Below is a small trained network, with its code and all its weights. Each question gives an input and a target symbol and asks what happens when units are switched off, that is, made to give their printed mean instead of their output.

import numpy as np


def w(rows, s, z=0):
    codes = np.array(rows[::2]) - 128.0
    scale = np.full(codes.shape[1], s)
    scale[-1] = z or s
    return codes * scale


def f(y):
    return np.maximum(y, 0)


def softmax(a):
    e = np.exp(a - a.max(-1, keepdims=True))
    return e / e.sum(-1, keepdims=True)


def log_softmax(a):
    a = a - a.max(-1, keepdims=True)
    return a - np.log(np.exp(a).sum(-1, keepdims=True))


def net(x, mask):
    ids = ['ΔΛΠβεμ'.index(c) for c in x.split()]
    T = len(ids)
    res = E[ids] + P[:T]
    r = res
    for j in range(2):
        rows = slice(3 * j, 3 * j + 3)
        q, k, v = (r @ M[0][rows].T for M in (Q, K, V))
        z = softmax(np.where(np.tri(T) > 0, q @ k.T / 3**0.5, -1e9)) @ v
        o = O[0][rows]
        res = res + np.where(mask[j], z, o[:, -1]) @ o[:, :-1]
    y = f(res @ A[0][:, :-1].T + A[0][:, -1])
    res = res + np.where(mask[2:6], y, B[0][:, -1]) @ B[0][:, :-1]
    return log_softmax(res[-1] @ U[:, :-1].T + U[:, -1])


Q, K, V, O, A, B = {}, {}, {}, {}, {}, {}
E = w([
[46,179,218,149,67,193],'Δ',
[163,3,133,156,153,154],'Λ',
[186,110,167,146,22,198],'Π',
[153,172,133,26,164,91],'β',
[48,63,104,89,145,138],'ε',
[145,193,148,220,192,121],'μ',
],0.013)
P = w([
[186,106,88,103,131,22],'0',
[195,119,141,88,152,255],'1',
[185,146,179,80,198,232],'2',
[172,161,171,77,183,183],'3',
[142,141,85,99,127,87],'4',
[165,132,91,90,125,30],'5',
],0.007)
Q[0] = w([
[69,114,60,164,84,57],'H0',
[160,148,254,116,159,219],'H0',
[100,154,177,147,60,76],'H0',
[89,119,116,140,86,110],'H1',
[180,38,145,167,10,206],'H1',
[195,134,162,207,129,168],'H1',
],0.008)
K[0] = w([
[22,139,115,83,143,230],'H0',
[212,133,101,238,123,49],'H0',
[115,197,192,196,148,198],'H0',
[93,150,233,120,91,162],'H1',
[154,35,197,69,2,123],'H1',
[109,57,136,56,108,63],'H1',
],0.0077)
V[0] = w([
[195,85,179,11,81,170],'H0',
[181,190,27,152,168,168],'H0',
[2,208,131,171,198,252],'H0',
[74,116,60,32,57,214],'H1',
[132,245,185,228,91,177],'H1',
[95,100,131,37,63,198],'H1',
],0.0069)
O[0] = w([
[180,209,33,195,122,209,161],'H0',
[184,48,64,79,188,65,117],'H0',
[154,118,242,142,196,63,167],'H0',
[201,120,93,2,122,157,105],'H1',
[155,55,249,141,46,121,252],'H1',
[175,102,92,34,111,151,156],'H1',
],0.0077,0.0038)
A[0] = w([
[68,101,137,158,168,2,3],'N0',
[78,9,91,3,158,133,67],'N1',
[213,143,190,162,217,131,63],'N2',
[6,220,216,95,13,146,32],'N3',
],0.0068,0.0055)
B[0] = w([
[26,127,67,37,133,129,175],'N0',
[1,99,139,114,91,58,166],'N1',
[191,59,195,85,80,65,190],'N2',
[63,163,86,163,248,166,253],'N3',
],0.0083,0.007)
U = w([
[197,98,201,182,150,88,164],'Δ',
[68,232,157,195,143,186,2],'Λ',
[183,171,155,174,26,152,116],'Π',
[192,52,77,186,233,147,237],'β',
[203,230,110,1,217,30,132],'ε',
[19,97,115,42,92,87,91],'μ',
],0.0085,0.0026)

Each question gives the input, a string of symbols that net reads in full, and the target symbol t.
The units are the heads (3 rows each of Q, K, V and O) and the neurons (one row each of A and B). Each row of codes is followed by its name. A weight is (code - 128) times the scale printed after its matrix; where a second scale follows, it is the last column's (O, A, B and U).
mask holds one flag per unit, heads first, then neurons. A switched-off unit (its flag False) gives its mean, the last column of its rows in O or B, instead of its output. The means were averaged over made-up inputs and are rounded, as every weight is.
A unit's drop is (log p(t) with every unit on - log p(t) with that unit switched off) / (log p(t) with every unit on - log p(t) with every unit switched off).
The circuit of an input: a set's keep is (log p(t) with only the set's units on - log p(t) with every unit switched off) / (log p(t) with every unit on - log p(t) with every unit switched off). Starting from all 6 units, units are removed one at a time, each time the one whose removal leaves the highest keep (on an exact tie, the one counted first), for as long as the keep stays at least 0.8.
units of the circuit, in order: the units of the circuit, biggest drop first
drop of u: that unit's drop, to one decimal
input μ Δ μ Δ μ β, target μ: units of the circuit, in order	(H1; N0)
input Δ μ β Δ, target Δ: units of the circuit, in order	(H0; N0)
input ε Δ Δ μ Δ Δ, target Δ: units of the circuit, in order	(H0)
input ε Δ μ, target ε: units of the circuit, in order	(H1; H0)
input Λ μ μ μ β, target μ: units of the circuit, in order	(N0; H1)
input Δ μ Π, target Δ: units of the circuit, in order	(H0; N2)
input Λ μ Δ β, target Λ: units of the circuit, in order	(H1; H0)
input Λ Δ μ Δ β μ, target Δ: units of the circuit, in order	(N2; H0; H1)
input Λ μ β, target Λ: units of the circuit, in order	(H0; H1)
input μ Δ Δ Δ, target μ: drop of H0	2.1
input μ Λ Δ Π, target μ: drop of H0	1.4
input μ β Λ, target μ: drop of H0	0.8
